Here is a tiny trained network, its code and every weight. The questions are about switching its units off for an input and a target symbol, where a switched-off unit gives its printed mean instead of its output.

import numpy as np


def w(rows, s, z=0):
    codes = np.array(rows[::2]) - 128.0
    scale = np.full(codes.shape[1], s)
    scale[-1] = z or s
    return codes * scale


def norm(h):
    return h / np.sqrt((h * h).mean(-1, keepdims=True) + 1e-5)


def f(y):
    return np.maximum(y, 0)


def softmax(a):
    e = np.exp(a - a.max(-1, keepdims=True))
    return e / e.sum(-1, keepdims=True)


def log_softmax(a):
    a = a - a.max(-1, keepdims=True)
    return a - np.log(np.exp(a).sum(-1, keepdims=True))


def net(x, mask):
    ids = ['ΛΞΠΣαζμφω'.index(c) for c in x.split()]
    T = len(ids)
    res = E[ids] + P[:T]
    u = 0
    for l in range(2):
        q, k, v = (norm(res) @ M[l].T for M in (Q, K, V))
        z = softmax(np.where(np.tri(T) > 0, q @ k.T / 4**0.5, -1e9)) @ v
        res = res + np.where(mask[u], z, O[l][:, -1]) @ O[l][:, :-1]
        u += 1
        y = f(norm(res) @ A[l][:, :-1].T + A[l][:, -1])
        res = res + np.where(mask[u : u + 12], y, B[l][:, -1]) @ B[l][:, :-1]
        u += 12
    return log_softmax(norm(res)[-1] @ U[:, :-1].T + U[:, -1])


Q, K, V, O, A, B = {}, {}, {}, {}, {}, {}
E = w([
[121,117,111],'Λ',
[81,157,115],'Ξ',
[183,154,68],'Π',
[121,132,136],'Σ',
[129,145,105],'α',
[140,138,150],'ζ',
[149,162,125],'μ',
[163,107,88],'φ',
[90,252,107],'ω',
],0.033)
P = w([
[151,117,205],'0',
[79,135,1],'1',
[157,146,194],'2',
[104,142,8],'3',
[160,154,190],'4',
[108,133,13],'5',
],0.0092)
Q[0] = w([
[213,13,122],'0.h1',
[132,10,105],'0.h1',
[133,181,17],'0.h1',
[36,175,130],'0.h1',
],0.011)
K[0] = w([
[111,9,29],'0.h1',
[212,2,223],'0.h1',
[238,231,46],'0.h1',
[70,196,240],'0.h1',
],0.0069)
V[0] = w([
[44,139,170],'0.h1',
[165,65,112],'0.h1',
[1,13,132],'0.h1',
[136,131,16],'0.h1',
],0.0079)
O[0] = w([
[65,168,135,87],'0.h1',
[167,1,115,103],'0.h1',
[49,31,134,2],'0.h1',
[75,81,95,194],'0.h1',
],0.0054,0.0052)
A[0] = w([
[116,187,155,8],'0.n1',
[146,149,131,25],'0.n2',
[145,142,180,108],'0.n3',
[159,141,99,2],'0.n4',
[149,70,123,71],'0.n5',
[105,185,131,105],'0.n6',
[175,151,86,153],'0.n7',
[179,152,249,125],'0.n8',
[92,79,132,76],'0.n9',
[96,140,112,142],'0.n10',
[147,151,160,135],'0.n11',
[162,157,99,100],'0.n12',
],0.019,0.0064)
B[0] = w([
[106,135,106,164],'0.n1',
[111,121,99,132],'0.n2',
[74,139,146,151],'0.n3',
[158,160,165,146],'0.n4',
[100,69,78,158],'0.n5',
[139,83,83,205],'0.n6',
[159,69,87,255],'0.n7',
[9,133,113,188],'0.n8',
[88,147,184,152],'0.n9',
[172,149,152,167],'0.n10',
[59,166,74,168],'0.n11',
[116,70,121,212],'0.n12',
],0.012,0.0089)
Q[1] = w([
[102,41,147],'1.h1',
[110,172,252],'1.h1',
[159,160,87],'1.h1',
[158,163,44],'1.h1',
],0.016)
K[1] = w([
[126,46,87],'1.h1',
[67,60,249],'1.h1',
[151,215,91],'1.h1',
[129,182,62],'1.h1',
],0.012)
V[1] = w([
[59,1,3],'1.h1',
[139,162,133],'1.h1',
[147,139,161],'1.h1',
[155,128,51],'1.h1',
],0.0086)
O[1] = w([
[204,71,241,254],'1.h1',
[4,152,129,121],'1.h1',
[139,158,92,95],'1.h1',
[213,231,232,192],'1.h1',
],0.0042,0.0094)
A[1] = w([
[89,216,103,157],'1.n1',
[182,173,157,229],'1.n2',
[134,116,31,146],'1.n3',
[123,67,152,102],'1.n4',
[220,201,100,147],'1.n5',
[199,156,220,177],'1.n6',
[153,159,62,53],'1.n7',
[118,95,60,2],'1.n8',
[88,215,248,122],'1.n9',
[122,76,170,130],'1.n10',
[96,105,61,42],'1.n11',
[73,113,181,34],'1.n12',
],0.015,0.0061)
B[1] = w([
[159,18,141,212],'1.n1',
[87,124,218,182],'1.n2',
[142,104,59,254],'1.n3',
[110,63,116,166],'1.n4',
[139,99,156,230],'1.n5',
[108,196,109,147],'1.n6',
[167,173,125,179],'1.n7',
[121,162,127,150],'1.n8',
[182,245,229,158],'1.n9',
[83,130,154,164],'1.n10',
[126,150,78,153],'1.n11',
[164,191,152,146],'1.n12',
],0.012,0.0088)
U = w([
[73,28,215,36],'Λ',
[23,86,48,2],'Ξ',
[149,229,142,196],'Π',
[173,148,244,154],'Σ',
[94,159,158,235],'α',
[163,68,177,76],'ζ',
[229,163,165,126],'μ',
[99,141,132,231],'φ',
[108,214,8,80],'ω',
],0.018,0.0088)

Each question gives the input, a string of symbols that net reads in full, and the target symbol t.
The units are the heads (4 rows each of Q, K, V and O) and the neurons (one row each of A and B). Each row of codes is followed by its name. A weight is (code - 128) times the scale printed after its matrix; where a second scale follows, it is the last column's (O, A, B and U).
mask holds one flag per unit, layer by layer, with each layer's heads first. A switched-off unit (its flag False) gives its mean, the last column of its rows in O or B, instead of its output. The means were averaged over made-up inputs and are rounded, as every weight is.
A unit's drop is (log p(t) with every unit on - log p(t) with that unit switched off) / (log p(t) with every unit on - log p(t) with every unit switched off).
The circuit of an input: a set's keep is (log p(t) with only the set's units on - log p(t) with every unit switched off) / (log p(t) with every unit on - log p(t) with every unit switched off). Starting from the 12 units with the biggest drops (on a tie, the unit counted first), units are removed one at a time, each time the one whose removal leaves the highest keep (on an exact tie, the one counted first), for as long as the keep stays at least 0.8.
circuit, biggest first: the units of the circuit, biggest drop first
unit that matters most: the unit with the biggest drop
top k neurons: the k neurons with the biggest drops, biggest first
top k neurons in layer l: the k neurons of layer l with the biggest drops, biggest first
drop when u is switched off: that unit's drop, to one decimal
input μ μ μ ζ, target μ: top 3 neurons -> [0.n8 0.n5 1.n1]
input Π φ α ζ ω ζ, target ω: unit that matters most -> 0.h1
input ζ Σ Ξ Λ ω Ξ, target ω: top 2 neurons in layer 1 -> [1.n7 1.n11]
input Λ μ Σ α, target μ: circuit, biggest first -> [1.h1 0.n8]
input Λ ζ Σ Λ, target ζ: top 2 neurons -> [0.n8 1.n9]
input Π μ μ Σ, target μ: circuit, biggest first -> [0.n8 0.h1]
input Λ φ Λ Σ ζ, target α: circuit, biggest first -> [0.n8 1.n9]
input μ ζ Ξ, target Σ: top 2 neurons -> [1.n9 0.n7]
input φ Σ ω Σ, target ω: top 3 neurons -> [0.n6 1.n1 0.n9]
input ω μ ω ζ, target ω: top 2 neurons -> [0.n6 1.n1]
input Λ Σ ζ Ξ, target ζ: top 2 neurons in layer 1 -> [1.n1 1.n5]
input Ξ Λ Λ Σ μ α, target μ: drop when 0.h1 is switched off -> 0.1
input ζ ω ζ Λ, target ω: drop when 1.n1 is switched off -> 0.3
input μ α α, target ω: drop when 0.h1 is switched off -> 0.2
input μ α μ Λ, target μ: drop when 0.n8 is switched off -> 0.5
input Σ ζ μ Ξ, target μ: top neuron in layer 1 -> [1.n7]
input Ξ μ Ξ, target Σ: top 2 neurons in layer 1 -> [1.n9 1.n1]
input α μ μ Σ, target μ: top 2 neurons in layer 0 -> [0.n8 0.n5]
input ζ ζ μ ζ, target μ: top 3 neurons -> [0.n8 1.n1 0.n5]
